Here is a tiny trained network, its code and every weight. The questions are about switching its units off for an input and a class, where a switched-off unit gives its printed mean instead of its output.

import numpy as np


def w(rows, s, z=0):
    codes = np.array(rows[::2]) - 128.0
    scale = np.full(codes.shape[1], s)
    scale[-1] = z or s
    return codes * scale


def norm(h):
    return h / np.sqrt((h * h).mean(-1, keepdims=True) + 1e-5)


def f(y):
    return y / 2 * (1 + np.tanh(0.7978845608 * (y + 0.044715 * y**3)))


def log_softmax(a):
    a = a - a.max(-1, keepdims=True)
    return a - np.log(np.exp(a).sum(-1, keepdims=True))


def net(x, mask):
    res = np.array(x, float).reshape(1, 4) / 4 @ E
    u = 0
    for l in range(2):
        y = f(norm(res) @ A[l][:, :-1].T + A[l][:, -1])
        res = res + np.where(mask[u : u + 6], y, B[l][:, -1]) @ B[l][:, :-1]
        u += 6
    return log_softmax(norm(res)[-1] @ U[:, :-1].T + U[:, -1])


A, B = {}, {}
E = w([
[112,231,41,104,81,189,158,159,41],'x0',
[225,150,70,54,211,29,160,116,205],'x1',
[130,123,129,202,76,72,184,86,1],'x2',
[152,18,175,30,224,217,140,113,46],'x3',
],0.0078)
A[0] = w([
[156,169,43,74,168,91,247,144,74,40],'0.n1',
[105,143,106,101,105,169,196,117,114,84],'0.n2',
[120,135,115,101,193,128,85,163,190,40],'0.n3',
[84,140,75,131,83,130,98,182,165,3],'0.n4',
[118,124,145,119,84,111,143,112,84,139],'0.n5',
[160,89,161,160,109,100,95,122,156,121],'0.n6',
],0.011,0.0051)
B[0] = w([
[249,141,93,113,123,143,158,84,91,254],'0.n1',
[146,123,152,197,168,114,144,154,163,163],'0.n2',
[64,95,82,97,95,142,208,178,142,188],'0.n3',
[126,170,158,109,132,131,90,67,150,158],'0.n4',
[101,126,66,111,187,182,175,159,170,171],'0.n5',
[138,158,123,108,185,98,145,111,125,175],'0.n6',
],0.013,0.0067)
A[1] = w([
[212,194,63,159,85,115,104,169,95,2],'1.n1',
[83,176,116,205,99,135,145,128,70,84],'1.n2',
[73,127,74,163,65,124,166,224,127,79],'1.n3',
[133,74,168,169,132,2,167,98,199,4],'1.n4',
[141,64,172,88,190,183,118,120,41,128],'1.n5',
[121,140,119,112,116,180,85,161,106,121],'1.n6',
],0.01,0.0066)
B[1] = w([
[126,198,108,181,119,179,159,213,87,192],'1.n1',
[119,98,108,46,180,156,138,33,111,174],'1.n2',
[101,79,183,108,158,139,142,84,126,163],'1.n3',
[119,132,120,196,201,90,142,186,84,187],'1.n4',
[114,117,179,173,11,100,66,150,127,254],'1.n5',
[155,142,138,140,157,69,118,150,107,151],'1.n6',
],0.012,0.0071)
U = w([
[78,235,146,136,101,136,32,76,197,99],'0',
[212,214,23,140,102,160,184,139,74,165],'1',
[113,110,68,113,111,99,82,116,122,1],'2',
[108,116,124,192,207,19,145,180,142,191],'3',
[86,64,205,163,58,151,66,176,82,170],'4',
[69,106,94,26,149,135,154,205,250,133],'5',
[45,125,117,120,165,169,152,15,80,120],'6',
[230,39,125,71,72,45,134,90,118,84],'7',
],0.017,0.0073)

Each question gives the input, the list of numbers given to net, and the class t.
The units are the neurons (one row each of A and B). Each row of codes is followed by its name. A weight is (code - 128) times the scale printed after its matrix; where a second scale follows, it is the last column's (A, B and U).
mask holds one flag per neuron, layer by layer. A switched-off neuron (its flag False) gives its mean, the last column of its row in B, instead of its output. The means were averaged over made-up inputs and are rounded, as every weight is.
A unit's drop is (log p(t) with every unit on - log p(t) with that unit switched off) / (log p(t) with every unit on - log p(t) with every unit switched off).
The circuit of an input: a set's keep is (log p(t) with only the set's units on - log p(t) with every unit switched off) / (log p(t) with every unit on - log p(t) with every unit switched off). Starting from all 12 units, units are removed one at a time, each time the one whose removal leaves the highest keep (on an exact tie, the one counted first), for as long as the keep stays at least 0.8.
units of the circuit, in order: the units of the circuit, biggest drop first
top k neurons: the k neurons with the biggest drops, biggest first
k most important neurons of layer l: the k neurons of layer l with the biggest drops, biggest first
drop of u: that unit's drop, to one decimal
input [4,-3,-5,1], class 0: units of the circuit, in order -> [0.n4 0.n1]
input [4,6,-6,6], class 7: units of the circuit, in order -> [1.n1 0.n5]
input [5,-2,-2,-2], class 0: 2 most important neurons of layer 0 -> [0.n4 0.n1]
input [4,-4,-6,-4], class 0: most important neuron of layer 0 -> [0.n4]
input [8,-4,2,-8], class 6: units of the circuit, in order -> [1.n2 1.n3]
input [7,-6,5,6], class 4: top 2 neurons -> [1.n5 0.n3]
input [6,-3,1,-8], class 6: units of the circuit, in order -> [1.n2 1.n3]
input [4,-6,-4,-2], class 0: 3 most important neurons of layer 0 -> [0.n4 0.n3 0.n1]
input [1,-1,-8,7], class 4: top 2 neurons -> [1.n5 0.n5]
input [-4,-6,-1,-3], class 0: 2 most important neurons of layer 0 -> [0.n3 0.n2]
input [-6,5,-2,2], class 3: top 2 neurons -> [1.n4 0.n5]
input [-8,-4,-5,1], class 3: 2 most important neurons of layer 0 -> [0.n6 0.n5]
input [7,-5,2,3], class 6: units of the circuit, in order -> [1.n2 0.n1]
input [6,-6,4,2], class 6: units of the circuit, in order -> [1.n2]
input [2,-2,-5,1], class 5: top 2 neurons -> [1.n5 0.n3]
input [6,-2,-2,-7], class 0: top 2 neurons -> [0.n1 0.n4]
input [2,-3,0,2], class 4: top 2 neurons -> [0.n3 1.n5]
input [-4,1,-5,8], class 4: top 2 neurons -> [1.n5 0.n5]
input [5,-4,7,6], class 4: drop of 1.n5 -> 2.0
input [1,-5,-3,-2], class 0: drop of 0.n4 -> 1.3
input [2,-4,3,-2], class 6: drop of 0.n4 -> 0.0
input [2,3,-5,-2], class 5: units of the circuit, in order -> [0.n3]
input [2,0,-3,-3], class 0: drop of 0.n4 -> 0.8
